Below is a small trained network, with its code and all its weights. Each question gives an input and a class and asks what happens when units are switched off, that is, made to give their printed mean instead of their output.

import numpy as np


def w(rows, s, z=0):
    codes = np.array(rows[::2]) - 128.0
    scale = np.full(codes.shape[1], s)
    scale[-1] = z or s
    return codes * scale


def f(y):
    return np.maximum(y, 0)


def log_softmax(a):
    a = a - a.max(-1, keepdims=True)
    return a - np.log(np.exp(a).sum(-1, keepdims=True))


def net(x, mask):
    res = np.array(x, float).reshape(1, 7) / 4 @ E
    y = f(res @ A[0][:, :-1].T + A[0][:, -1])
    res = res + np.where(mask, y, B[0][:, -1]) @ B[0][:, :-1]
    return log_softmax(res[-1] @ U[:, :-1].T + U[:, -1])


A, B = {}, {}
E = w([
[82,155,64,159,69,91,172,213,65,19,195],'x0',
[124,226,98,60,140,122,113,229,109,169,54],'x1',
[31,174,56,225,88,183,159,115,211,161,78],'x2',
[73,103,202,148,221,108,246,163,71,191,117],'x3',
[138,122,88,118,149,133,131,142,144,143,162],'x4',
[92,120,144,102,143,116,119,119,145,98,113],'x5',
[127,161,29,99,83,1,178,22,100,179,111],'x6',
],0.0097)
A[0] = w([
[118,170,105,87,170,118,147,199,104,137,55,46],'n0',
[109,111,151,134,117,154,106,150,122,127,122,123],'n1',
[87,186,132,72,91,119,122,205,102,138,130,104],'n2',
[188,82,163,106,152,160,136,38,195,211,90,6],'n3',
[169,145,140,139,137,125,152,112,154,144,120,85],'n4',
[130,116,187,131,144,218,120,152,147,123,133,175],'n5',
[150,96,152,133,112,76,83,152,110,131,126,32],'n6',
[124,84,140,194,153,106,126,56,157,101,179,79],'n7',
[174,109,157,69,126,78,126,142,43,73,142,135],'n8',
[111,130,152,163,132,90,172,172,114,125,144,91],'n9',
[156,106,143,79,172,121,103,126,93,126,148,44],'n10',
[129,32,118,169,118,144,156,104,139,119,147,46],'n11',
[143,144,153,154,167,189,113,149,129,104,127,28],'n12',
[125,68,122,162,129,152,154,51,103,94,179,47],'n13',
[47,167,105,182,130,133,125,117,173,147,149,94],'n14',
[119,158,89,114,113,2,173,42,121,167,115,84],'n15',
[127,151,88,106,133,71,176,61,113,171,130,139],'n16',
[92,87,149,150,148,116,196,160,109,172,119,16],'n17',
[45,142,77,182,116,187,137,118,158,164,82,76],'n18',
[161,150,97,100,72,99,49,86,149,114,119,44],'n19',
[155,162,103,133,98,168,49,117,160,71,146,117],'n20',
[148,183,94,106,144,149,144,170,114,160,68,91],'n21',
[145,217,95,80,123,140,124,166,116,98,83,17],'n22',
[119,121,183,165,157,193,116,206,164,117,170,105],'n23',
[101,116,135,129,167,126,224,117,110,129,118,85],'n24',
[149,163,131,75,169,154,94,120,121,186,54,77],'n25',
[66,156,104,195,109,143,160,122,190,109,95,119],'n26',
[90,146,64,167,73,90,192,199,52,9,189,34],'n27',
[199,108,168,49,163,77,105,128,86,104,183,79],'n28',
[89,124,170,133,191,112,179,120,83,205,157,98],'n29',
[110,84,156,164,100,114,168,83,136,73,173,49],'n30',
[99,124,169,116,185,147,224,142,87,167,114,82],'n31',
],0.011,0.0024)
B[0] = w([
[140,126,174,158,102,88,103,124,88,151,203,193],'n0',
[153,123,144,109,137,127,136,146,120,113,111,158],'n1',
[103,91,131,179,140,75,105,120,75,141,204,184],'n2',
[1,30,95,213,171,90,113,144,171,144,81,242],'n3',
[120,120,161,173,133,146,109,138,155,122,101,151],'n4',
[153,111,141,123,127,129,133,191,81,77,100,213],'n5',
[129,132,82,132,135,168,145,105,126,139,135,157],'n6',
[116,156,160,135,134,87,80,140,89,165,196,194],'n7',
[128,175,117,134,142,181,150,80,114,199,82,215],'n8',
[125,95,111,123,99,132,139,99,189,105,143,165],'n9',
[151,171,97,164,152,145,167,110,117,151,106,178],'n10',
[89,151,181,112,129,72,92,136,80,144,177,178],'n11',
[133,115,127,84,131,146,127,192,70,90,119,178],'n12',
[141,158,184,147,125,70,76,121,68,141,190,191],'n13',
[142,176,121,136,167,181,183,94,126,175,126,184],'n14',
[150,154,147,54,156,163,123,249,49,11,81,231],'n15',
[147,136,152,97,156,149,120,222,78,52,81,202],'n16',
[190,132,144,111,78,134,131,55,209,83,150,180],'n17',
[152,189,122,117,169,170,161,65,82,171,109,209],'n18',
[164,116,95,78,56,125,150,120,225,84,159,214],'n19',
[203,88,83,100,40,118,132,61,183,65,149,215],'n20',
[93,144,151,137,106,127,57,138,103,150,173,188],'n21',
[136,125,176,117,117,85,63,99,101,161,212,184],'n22',
[124,167,118,71,150,146,141,212,81,35,72,218],'n23',
[170,116,97,96,77,102,104,101,194,113,120,177],'n24',
[67,54,150,174,141,53,98,125,126,168,133,211],'n25',
[179,198,113,162,149,162,208,77,105,196,105,199],'n26',
[17,15,111,195,161,126,138,155,203,159,43,249],'n27',
[139,221,115,139,149,195,181,57,117,221,60,225],'n28',
[166,103,87,95,57,133,140,101,182,102,138,201],'n29',
[126,119,150,158,147,98,61,134,91,167,201,187],'n30',
[195,129,86,95,61,94,102,80,189,104,149,204],'n31',
],0.008,0.017)
U = w([
[144,155,134,90,155,149,135,213,80,31,97,132],'0',
[146,208,117,142,164,191,175,50,119,213,105,107],'1',
[37,40,117,174,156,93,129,129,189,151,93,252],'2',
[192,123,107,97,67,103,124,67,229,71,178,68],'3',
[112,150,165,142,139,47,83,122,72,167,253,65],'4',
],0.012,0.0037)

Each question gives the input, the list of numbers given to net, and the class t.
The units are the neurons (one row each of A and B). Each row of codes is followed by its name. A weight is (code - 128) times the scale printed after its matrix; where a second scale follows, it is the last column's (A, B and U).
mask holds one flag per neuron, in row order. A switched-off neuron (its flag False) gives its mean, the last column of its row in B, instead of its output. The means were averaged over made-up inputs and are rounded, as every weight is.
A unit's drop is (log p(t) with every unit on - log p(t) with that unit switched off) / (log p(t) with every unit on - log p(t) with every unit switched off).
The circuit of an input: a set's keep is (log p(t) with only the set's units on - log p(t) with every unit switched off) / (log p(t) with every unit on - log p(t) with every unit switched off). Starting from the 12 units with the biggest drops (on a tie, the unit counted first), units are removed one at a time, each time the one whose removal leaves the highest keep (on an exact tie, the one counted first), for as long as the keep stays at least 0.8.
units of the circuit, in order: the units of the circuit, biggest drop first
unit that matters most: the unit with the biggest drop
k most important neurons: the k neurons with the biggest drops, biggest first
drop when u is switched off: that unit's drop, to one decimal
input [7,7,-6,0,1,2,6], class 2: unit that matters most -> n27
input [-2,-7,-7,8,4,6,1], class 3: 3 most important neurons -> (n29; n31; n24)
input [-4,1,-4,-1,6,-3,-2], class 1: 2 most important neurons -> (n27; n28)
input [8,5,-5,2,5,2,-6], class 2: 2 most important neurons -> (n27; n15)
input [3,-5,2,8,-4,5,8], class 0: 3 most important neurons -> (n15; n16; n20)
input [-7,6,-3,0,5,-3,7], class 0: 2 most important neurons -> (n15; n16)
input [-8,4,0,8,5,-7,0], class 2: 2 most important neurons -> (n3; n25)
input [6,8,-6,3,-7,-1,3], class 4: 2 most important neurons -> (n2; n0)
input [1,-6,1,6,7,1,-2], class 3: 4 most important neurons -> (n17; n29; n31; n24)
input [-5,6,4,-1,-5,-7,5], class 4: 2 most important neurons -> (n27; n25)
input [-6,-3,-8,7,-5,-4,-7], class 1: 2 most important neurons -> (n28; n15)
input [-8,-1,7,-8,0,-4,-4], class 2: 3 most important neurons -> (n3; n28; n31)
input [-3,-8,7,-7,3,4,8], class 0: 2 most important neurons -> (n15; n16)
input [-4,4,-6,-1,6,2,2], class 1: units of the circuit, in order -> (n28)
input [-6,5,-4,4,2,3,4], class 2: drop when n25 is switched off -> 1.0
input [4,-5,-1,-3,7,-3,5], class 0: drop when n15 is switched off -> 1.2
input [4,-3,-6,8,0,-7,-1], class 3: drop when n31 is switched off -> 0.3
